Here is a tiny trained network, its code and every weight. The questions are about switching its units off for an input and a class, where a switched-off unit gives its printed mean instead of its output.

import numpy as np


def w(rows, s, z=0):
    codes = np.array(rows[::2]) - 128.0
    scale = np.full(codes.shape[1], s)
    scale[-1] = z or s
    return codes * scale


def f(y):
    return np.maximum(y, 0)


def log_softmax(a):
    a = a - a.max(-1, keepdims=True)
    return a - np.log(np.exp(a).sum(-1, keepdims=True))


def net(x, mask):
    res = np.array(x, float).reshape(1, 4) / 4 @ E
    y = f(res @ A[0][:, :-1].T + A[0][:, -1])
    res = res + np.where(mask, y, B[0][:, -1]) @ B[0][:, :-1]
    return log_softmax(res[-1] @ U[:, :-1].T + U[:, -1])


A, B = {}, {}
E = w([
[75,131,184,156,144,177,163,69,190,201],'x0',
[158,118,83,180,180,143,134,172,35,255],'x1',
[99,229,133,175,138,68,178,195,192,153],'x2',
[218,90,214,189,151,33,136,116,79,109],'x3',
],0.0098)
A[0] = w([
[104,115,61,80,75,160,103,88,147,108,85],'neuron 0',
[52,220,68,188,81,156,175,121,171,220,252],'neuron 1',
[35,176,74,70,54,180,95,116,125,75,113],'neuron 2',
[187,171,175,232,139,51,124,131,115,143,128],'neuron 3',
[167,217,206,182,145,106,154,122,96,146,166],'neuron 4',
[189,124,128,206,124,115,185,52,105,156,85],'neuron 5',
[168,118,121,144,104,125,47,138,47,192,193],'neuron 6',
[113,78,247,113,109,102,128,39,151,177,229],'neuron 7',
[159,109,192,155,130,69,180,129,94,101,125],'neuron 8',
[137,28,93,104,110,123,140,110,144,153,98],'neuron 9',
[133,168,106,123,91,106,110,156,97,61,163],'neuron 10',
[192,32,189,119,145,184,133,13,132,112,179],'neuron 11',
[134,128,2,96,50,127,82,83,60,100,245],'neuron 12',
[152,88,163,199,156,145,145,78,77,191,204],'neuron 13',
],0.0078,0.0029)
B[0] = w([
[157,145,245,71,83,130,42,100,97,111,194],'neuron 0',
[63,107,68,2,242,162,182,180,200,180,255],'neuron 1',
[188,142,128,6,89,43,99,138,178,90,235],'neuron 2',
[185,226,146,63,75,99,153,129,145,103,236],'neuron 3',
[137,184,154,70,87,101,159,124,227,131,213],'neuron 4',
[180,104,182,115,142,116,63,89,135,84,187],'neuron 5',
[109,98,103,69,211,146,82,152,72,79,214],'neuron 6',
[71,165,130,74,131,253,172,99,114,164,237],'neuron 7',
[183,86,124,89,45,111,14,151,117,96,218],'neuron 8',
[141,145,158,133,145,220,100,97,78,136,166],'neuron 9',
[199,77,44,194,162,94,151,153,160,84,192],'neuron 10',
[49,96,155,148,87,188,145,61,57,121,250],'neuron 11',
[100,27,159,143,189,86,47,180,87,80,229],'neuron 12',
[192,116,179,35,180,218,60,122,96,96,218],'neuron 13',
],0.0069,0.0097)
U = w([
[137,57,45,196,158,9,152,197,41,77,114],'0',
[151,70,197,143,57,246,106,56,49,157,109],'1',
[98,129,107,204,68,68,187,94,216,145,6],'2',
[206,103,142,99,122,10,62,142,153,90,133],'3',
[30,10,100,100,254,173,130,123,108,216,206],'4',
[54,212,113,119,158,143,250,161,214,243,138],'5',
],0.0067,0.002)

Each question gives the input, the list of numbers given to net, and the class t.
The units are the neurons (one row each of A and B). Each row of codes is followed by its name. A weight is (code - 128) times the scale printed after its matrix; where a second scale follows, it is the last column's (A, B and U).
mask holds one flag per neuron, in row order. A switched-off neuron (its flag False) gives its mean, the last column of its row in B, instead of its output. The means were averaged over made-up inputs and are rounded, as every weight is.
A unit's drop is (log p(t) with every unit on - log p(t) with that unit switched off) / (log p(t) with every unit on - log p(t) with every unit switched off).
The circuit of an input: a set's keep is (log p(t) with only the set's units on - log p(t) with every unit switched off) / (log p(t) with every unit on - log p(t) with every unit switched off). Starting from the 12 units with the biggest drops (on a tie, the unit counted first), units are removed one at a time, each time the one whose removal leaves the highest keep (on an exact tie, the one counted first), for as long as the keep stays at least 0.8.
circuit, biggest first: the units of the circuit, biggest drop first
unit that matters most: the unit with the biggest drop
k most important neurons: the k neurons with the biggest drops, biggest first
drop when u is switched off: that unit's drop, to one decimal
input [5,-1,8,7], class 5: most important neuron	[neuron 7]
input [0,6,3,2], class 3: 4 most important neurons	[neuron 7; neuron 3; neuron 11; neuron 5]
input [-4,-1,8,1], class 5: circuit, biggest first	[neuron 12; neuron 2]
input [3,-6,8,5], class 5: circuit, biggest first	[neuron 7; neuron 12]
input [7,0,1,-3], class 5: 2 most important neurons	[neuron 12; neuron 6]
input [8,3,2,6], class 1: 2 most important neurons	[neuron 13; neuron 5]
input [4,1,2,-1], class 5: circuit, biggest first	[neuron 12; neuron 8]
input [-8,0,8,-4], class 0: 2 most important neurons	[neuron 10; neuron 7]
input [8,-1,-1,-2], class 5: 3 most important neurons	[neuron 12; neuron 6; neuron 8]
input [-7,5,-6,-8], class 3: 2 most important neurons	[neuron 2; neuron 0]
input [-3,0,2,-8], class 3: 4 most important neurons	[neuron 2; neuron 7; neuron 0; neuron 11]
input [-1,-3,-2,8], class 1: 2 most important neurons	[neuron 11; neuron 7]
input [-2,7,7,2], class 5: 3 most important neurons	[neuron 1; neuron 12; neuron 2]
input [0,-1,1,-3], class 5: unit that matters most	neuron 8
input [6,-6,0,3], class 1: 2 most important neurons	[neuron 1; neuron 11]
input [8,1,2,-1], class 5: drop when neuron 6 is switched off	0.3
input [-5,3,1,-2], class 0: drop when neuron 7 is switched off	0.2
input [-3,8,-1,2], class 3: drop when neuron 13 is switched off	0.2
